Here is a tiny trained network, its code and every weight. The questions are about switching its units off for an input and a class, where a switched-off unit gives its printed mean instead of its output.

import numpy as np


def w(rows, s, z=0):
    codes = np.array(rows[::2]) - 128.0
    scale = np.full(codes.shape[1], s)
    scale[-1] = z or s
    return codes * scale


def norm(h):
    return h / np.sqrt((h * h).mean(-1, keepdims=True) + 1e-5)


def f(y):
    return np.maximum(y, 0)


def log_softmax(a):
    a = a - a.max(-1, keepdims=True)
    return a - np.log(np.exp(a).sum(-1, keepdims=True))


def net(x, mask):
    res = np.array(x, float).reshape(1, 6) / 4 @ E
    u = 0
    for l in range(2):
        y = f(norm(res) @ A[l][:, :-1].T + A[l][:, -1])
        res = res + np.where(mask[u : u + 12], y, B[l][:, -1]) @ B[l][:, :-1]
        u += 12
    return log_softmax(norm(res)[-1] @ U[:, :-1].T + U[:, -1])


A, B = {}, {}
E = w([
[104,110,117,124,190,130,68,64],'x0',
[172,139,63,199,236,174,194,166],'x1',
[113,225,92,126,101,168,122,92],'x2',
[217,104,87,110,99,138,100,122],'x3',
[112,106,68,40,145,86,228,81],'x4',
[177,176,126,155,147,2,104,125],'x5',
],0.00041)
A[0] = w([
[160,167,154,205,125,86,83,111,118],'0.n1',
[139,92,160,171,129,96,102,154,90],'0.n2',
[140,124,57,136,168,154,125,179,63],'0.n3',
[108,97,94,142,238,148,58,52,81],'0.n4',
[98,93,144,185,83,250,78,148,107],'0.n5',
[218,114,100,53,81,147,87,142,145],'0.n6',
[81,98,104,105,201,118,16,18,109],'0.n7',
[24,192,246,116,213,116,179,146,147],'0.n8',
[238,100,88,113,134,157,92,94,75],'0.n9',
[81,122,148,27,56,105,70,121,121],'0.n10',
[98,101,72,99,126,120,193,132,162],'0.n11',
[169,150,105,158,187,158,170,157,254],'0.n12',
],0.0016)
B[0] = w([
[129,150,82,39,171,111,102,152,170],'0.n1',
[142,137,107,53,127,130,123,96,146],'0.n2',
[119,125,164,167,155,122,159,65,147],'0.n3',
[152,157,158,132,51,132,204,213,168],'0.n4',
[136,161,99,47,165,87,117,135,185],'0.n5',
[24,129,103,200,116,104,135,122,185],'0.n6',
[160,164,150,143,44,123,215,219,183],'0.n7',
[165,72,18,174,61,119,82,107,191],'0.n8',
[5,98,73,184,111,109,134,140,160],'0.n9',
[144,135,187,173,151,132,153,69,191],'0.n10',
[127,180,166,124,152,113,76,166,190],'0.n11',
[115,146,203,126,86,104,113,72,254],'0.n12',
],0.0018,0.0019)
A[1] = w([
[97,206,122,142,111,139,108,92,190],'1.n1',
[83,93,68,177,109,125,113,130,13],'1.n2',
[173,164,115,147,188,81,139,129,68],'1.n3',
[183,151,151,157,150,147,61,174,3],'1.n4',
[78,108,150,81,90,193,141,109,192],'1.n5',
[141,3,179,134,173,75,123,175,151],'1.n6',
[126,95,136,123,120,215,113,149,133],'1.n7',
[138,121,135,144,85,119,159,186,15],'1.n8',
[131,125,73,29,129,58,226,54,226],'1.n9',
[169,147,91,205,227,168,189,137,112],'1.n10',
[127,139,160,138,90,135,40,157,148],'1.n11',
[103,86,124,115,161,228,150,126,145],'1.n12',
],0.0021,0.00052)
B[1] = w([
[184,75,111,92,173,134,192,96,241],'1.n1',
[102,71,55,197,118,131,147,99,156],'1.n2',
[133,132,114,88,80,96,66,143,179],'1.n3',
[47,82,121,88,158,182,152,167,163],'1.n4',
[179,155,122,164,149,41,103,151,210],'1.n5',
[151,231,59,96,141,203,177,36,215],'1.n6',
[129,168,100,121,139,37,109,150,162],'1.n7',
[165,165,134,164,116,161,185,162,163],'1.n8',
[103,95,143,154,175,220,69,200,253],'1.n9',
[66,62,250,82,18,115,102,65,188],'1.n10',
[96,79,128,141,174,177,168,146,211],'1.n11',
[170,162,105,114,116,25,36,154,169],'1.n12',
],0.0019,0.0016)
U = w([
[95,79,254,113,68,105,104,43,150],'0',
[175,174,89,91,157,20,39,185,141],'1',
[66,88,128,89,224,228,91,213,139],'2',
[167,161,153,163,62,141,224,206,135],'3',
[82,62,34,223,96,119,137,93,129],'4',
[183,196,75,72,171,180,184,37,128],'5',
[197,72,140,150,193,120,166,121,2],'6',
],0.0072,0.008)

Each question gives the input, the list of numbers given to net, and the class t.
The units are the neurons (one row each of A and B). Each row of codes is followed by its name. A weight is (code - 128) times the scale printed after its matrix; where a second scale follows, it is the last column's (A, B and U).
mask holds one flag per neuron, layer by layer. A switched-off neuron (its flag False) gives its mean, the last column of its row in B, instead of its output. The means were averaged over made-up inputs and are rounded, as every weight is.
A unit's drop is (log p(t) with every unit on - log p(t) with that unit switched off) / (log p(t) with every unit on - log p(t) with every unit switched off).
The circuit of an input: a set's keep is (log p(t) with only the set's units on - log p(t) with every unit switched off) / (log p(t) with every unit on - log p(t) with every unit switched off). Starting from the 12 units with the biggest drops (on a tie, the unit counted first), units are removed one at a time, each time the one whose removal leaves the highest keep (on an exact tie, the one counted first), for as long as the keep stays at least 0.8.
circuit, biggest first: the units of the circuit, biggest drop first
unit that matters most: the unit with the biggest drop
k most important neurons: the k neurons with the biggest drops, biggest first
top k neurons in layer l: the k neurons of layer l with the biggest drops, biggest first
input [5,-2,-7,1,-5,-1], class 5: circuit, biggest first -> 1.n6
input [-5,-4,3,-5,6,4], class 2: circuit, biggest first -> 1.n9, 0.n12
input [8,0,-5,-4,7,7], class 3: circuit, biggest first -> 0.n7, 0.n4
input [1,-6,-8,5,3,-8], class 1: circuit, biggest first -> 0.n12, 1.n5, 1.n12, 1.n7
input [8,7,-5,-8,-5,2], class 3: 2 most important neurons -> 0.n4, 0.n7
input [-1,-3,0,-2,-5,-1], class 2: circuit, biggest first -> 0.n12, 1.n11
input [1,-5,-8,-1,-2,2], class 5: circuit, biggest first -> 1.n6, 0.n12
input [7,3,-1,-2,4,-7], class 1: circuit, biggest first -> 1.n12, 1.n5
input [8,-6,4,5,-5,-6], class 3: 2 most important neurons -> 0.n7, 0.n12
input [1,-6,1,4,7,-3], class 2: 3 most important neurons -> 1.n9, 0.n12, 1.n10
input [7,-1,-6,8,-6,5], class 4: 2 most important neurons -> 0.n9, 0.n6
input [8,-1,0,3,-8,2], class 2: circuit, biggest first -> 1.n4, 1.n11
input [-3,7,3,5,-7,-4], class 0: top 2 neurons in layer 0 -> 0.n3, 0.n11
input [-5,-2,-7,-6,-6,-7], class 1: unit that matters most -> 1.n7
input [-1,-5,3,8,2,0], class 4: 2 most important neurons -> 0.n6, 0.n12
input [-4,-5,-4,-5,-1,-6], class 1: top 2 neurons in layer 1 -> 1.n5, 1.n10
input [-1,2,2,-4,5,-7], class 1: 2 most important neurons -> 1.n12, 1.n5
input [-7,2,-6,-3,-6,-8], class 1: top 2 neurons in layer 1 -> 1.n12, 1.n7
input [5,-6,-4,8,6,5], class 4: 2 most important neurons -> 0.n6, 0.n12
input [-1,-4,2,7,-5,-1], class 4: circuit, biggest first -> 0.n6, 0.n12, 1.n2
input [-1,-4,7,-6,-5,-6], class 5: 2 most important neurons -> 0.n5, 1.n1
input [-2,0,3,-1,8,-1], class 2: circuit, biggest first -> 1.n9
input [3,-3,-1,6,-6,5], class 2: top 3 neurons in layer 0 -> 0.n1, 0.n8, 0.n12
input [-5,6,4,-5,-5,3], class 0: top 3 neurons in layer 1 -> 1.n10, 1.n9, 1.n6
input [-6,1,0,1,-7,-3], class 2: top 2 neurons in layer 1 -> 1.n4, 1.n11
input [-5,-7,5,3,8,5], class 2: 2 most important neurons -> 1.n9, 0.n12
input [-3,-2,-1,-5,1,3], class 4: most important neuron -> 0.n8
input [1,-5,-6,2,-7,1], class 2: 2 most important neurons -> 0.n12, 1.n11
input [2,1,-3,-7,-2,4], class 4: top 2 neurons in layer 0 -> 0.n8, 0.n5
